Here is a tiny trained network, its code and every weight. The questions are about switching its units off for an input and a class, where a switched-off unit gives its printed mean instead of its output.

import numpy as np


def w(rows, s, z=0):
    codes = np.array(rows[::2]) - 128.0
    scale = np.full(codes.shape[1], s)
    scale[-1] = z or s
    return codes * scale


def f(y):
    return y / 2 * (1 + np.tanh(0.7978845608 * (y + 0.044715 * y**3)))


def log_softmax(a):
    a = a - a.max(-1, keepdims=True)
    return a - np.log(np.exp(a).sum(-1, keepdims=True))


def net(x, mask):
    res = np.array(x, float).reshape(1, 5) / 4 @ E
    y = f(res @ A[0][:, :-1].T + A[0][:, -1])
    res = res + np.where(mask, y, B[0][:, -1]) @ B[0][:, :-1]
    return log_softmax(res[-1] @ U[:, :-1].T + U[:, -1])


A, B = {}, {}
E = w([
[80,195,77,12,114,112,204,81],'x0',
[206,190,24,189,184,219,178,169],'x1',
[185,73,118,126,90,60,255,173],'x2',
[132,75,51,27,98,179,85,201],'x3',
[6,106,114,139,243,86,149,193],'x4',
],0.0089)
A[0] = w([
[138,90,92,128,107,72,168,151,74],'N1',
[54,104,168,111,96,102,107,123,101],'N2',
[159,64,148,167,132,159,118,132,144],'N3',
[81,185,118,101,170,189,21,72,74],'N4',
[136,100,196,84,77,89,89,103,65],'N5',
[123,172,160,189,122,81,162,114,30],'N6',
[146,62,158,194,126,156,104,164,25],'N7',
[33,99,125,151,211,105,145,194,16],'N8',
[147,84,171,170,140,133,81,183,83],'N9',
[192,86,130,129,59,106,191,121,99],'N10',
[149,57,94,83,85,157,121,171,97],'N11',
[163,204,79,174,154,204,160,166,70],'N12',
[101,81,184,93,96,82,102,112,69],'N13',
[81,209,94,36,116,120,197,78,66],'N14',
[129,69,126,126,157,82,210,180,97],'N15',
[141,172,170,191,148,94,174,54,111],'N16',
[100,105,118,107,181,110,132,169,23],'N17',
[201,143,151,122,10,179,99,76,2],'N18',
[119,89,94,70,103,167,96,197,67],'N19',
],0.012,0.0057)
B[0] = w([
[117,145,184,187,141,182,71,126,170],'N1',
[180,131,164,138,181,111,206,205,193],'N2',
[119,112,85,130,56,100,156,114,182],'N3',
[105,136,223,242,140,172,71,106,228],'N4',
[193,132,146,121,162,121,170,216,195],'N5',
[49,107,131,45,124,209,110,141,169],'N6',
[135,157,83,155,14,120,154,137,179],'N7',
[156,237,89,26,146,48,84,66,212],'N8',
[100,155,61,155,26,116,180,113,183],'N9',
[107,191,192,209,182,138,62,88,214],'N10',
[68,52,121,67,136,199,124,109,197],'N11',
[217,111,162,113,217,98,226,245,251],'N12',
[182,97,157,136,149,140,193,218,195],'N13',
[105,125,35,213,2,90,164,148,239],'N14',
[110,187,192,225,179,156,72,86,200],'N15',
[29,11,97,16,126,237,110,136,212],'N16',
[124,210,124,74,129,122,101,97,161],'N17',
[114,251,110,47,185,27,87,60,225],'N18',
[85,49,133,81,131,211,107,114,197],'N19',
],0.0091,0.013)
U = w([
[179,117,142,127,162,125,200,213,100],'0',
[127,177,113,76,140,75,109,76,137],'1',
[109,139,175,227,134,169,88,106,113],'2',
[73,52,112,59,109,200,131,125,111],'3',
[115,128,67,180,7,107,177,138,109],'4',
[130,66,126,168,149,96,147,106,252],'5',
],0.016,0.022)

Each question gives the input, the list of numbers given to net, and the class t.
The units are the neurons (one row each of A and B). Each row of codes is followed by its name. A weight is (code - 128) times the scale printed after its matrix; where a second scale follows, it is the last column's (A, B and U).
mask holds one flag per neuron, in row order. A switched-off neuron (its flag False) gives its mean, the last column of its row in B, instead of its output. The means were averaged over made-up inputs and are rounded, as every weight is.
A unit's drop is (log p(t) with every unit on - log p(t) with that unit switched off) / (log p(t) with every unit on - log p(t) with every unit switched off).
most important unit: the unit with the biggest drop
k most important neurons: the k neurons with the biggest drops, biggest first
drop of u: that unit's drop, to one decimal
input [-7,5,2,1,8], class 1: most important neuron => N8
input [6,-5,8,7,8], class 1: 3 most important neurons => N8; N17; N4
input [1,-4,-7,2,5], class 2: 2 most important neurons => N4; N18
input [-8,-6,6,2,-3], class 4: 2 most important neurons => N9; N7
input [-6,7,-1,1,-7], class 0: 3 most important neurons => N12; N8; N14
input [-7,-3,-4,6,2], class 4: 3 most important neurons => N9; N7; N16
input [4,-5,1,4,6], class 1: 3 most important neurons => N8; N12; N17
input [-8,-6,-3,-8,-4], class 3: 3 most important neurons => N16; N6; N14
input [-6,-8,3,-6,-6], class 0: 2 most important neurons => N5; N13
input [7,-7,0,-8,1], class 3: 3 most important neurons => N16; N12; N6
input [-8,3,-7,2,-6], class 4: 4 most important neurons => N9; N7; N3; N10
input [8,-1,6,7,-2], class 4: 2 most important neurons => N14; N16
input [7,-5,-7,-4,2], class 2: 2 most important neurons => N4; N12
input [-3,6,-1,7,-8], class 1: 2 most important neurons => N18; N16
input [-6,1,3,-4,-4], class 4: most important unit => N7
input [3,6,8,-5,8], class 1: 2 most important neurons => N8; N4
input [-4,2,4,6,6], class 1: drop of N16 => 0.4
input [-7,-2,-5,-2,5], class 4: drop of N9 => 0.3
input [-2,2,-8,8,-6], class 2: drop of N15 => -0.1
input [-1,0,6,7,1], class 3: most important unit => N11
input [-2,6,-3,-4,-7], class 1: drop of N18 => 2.2
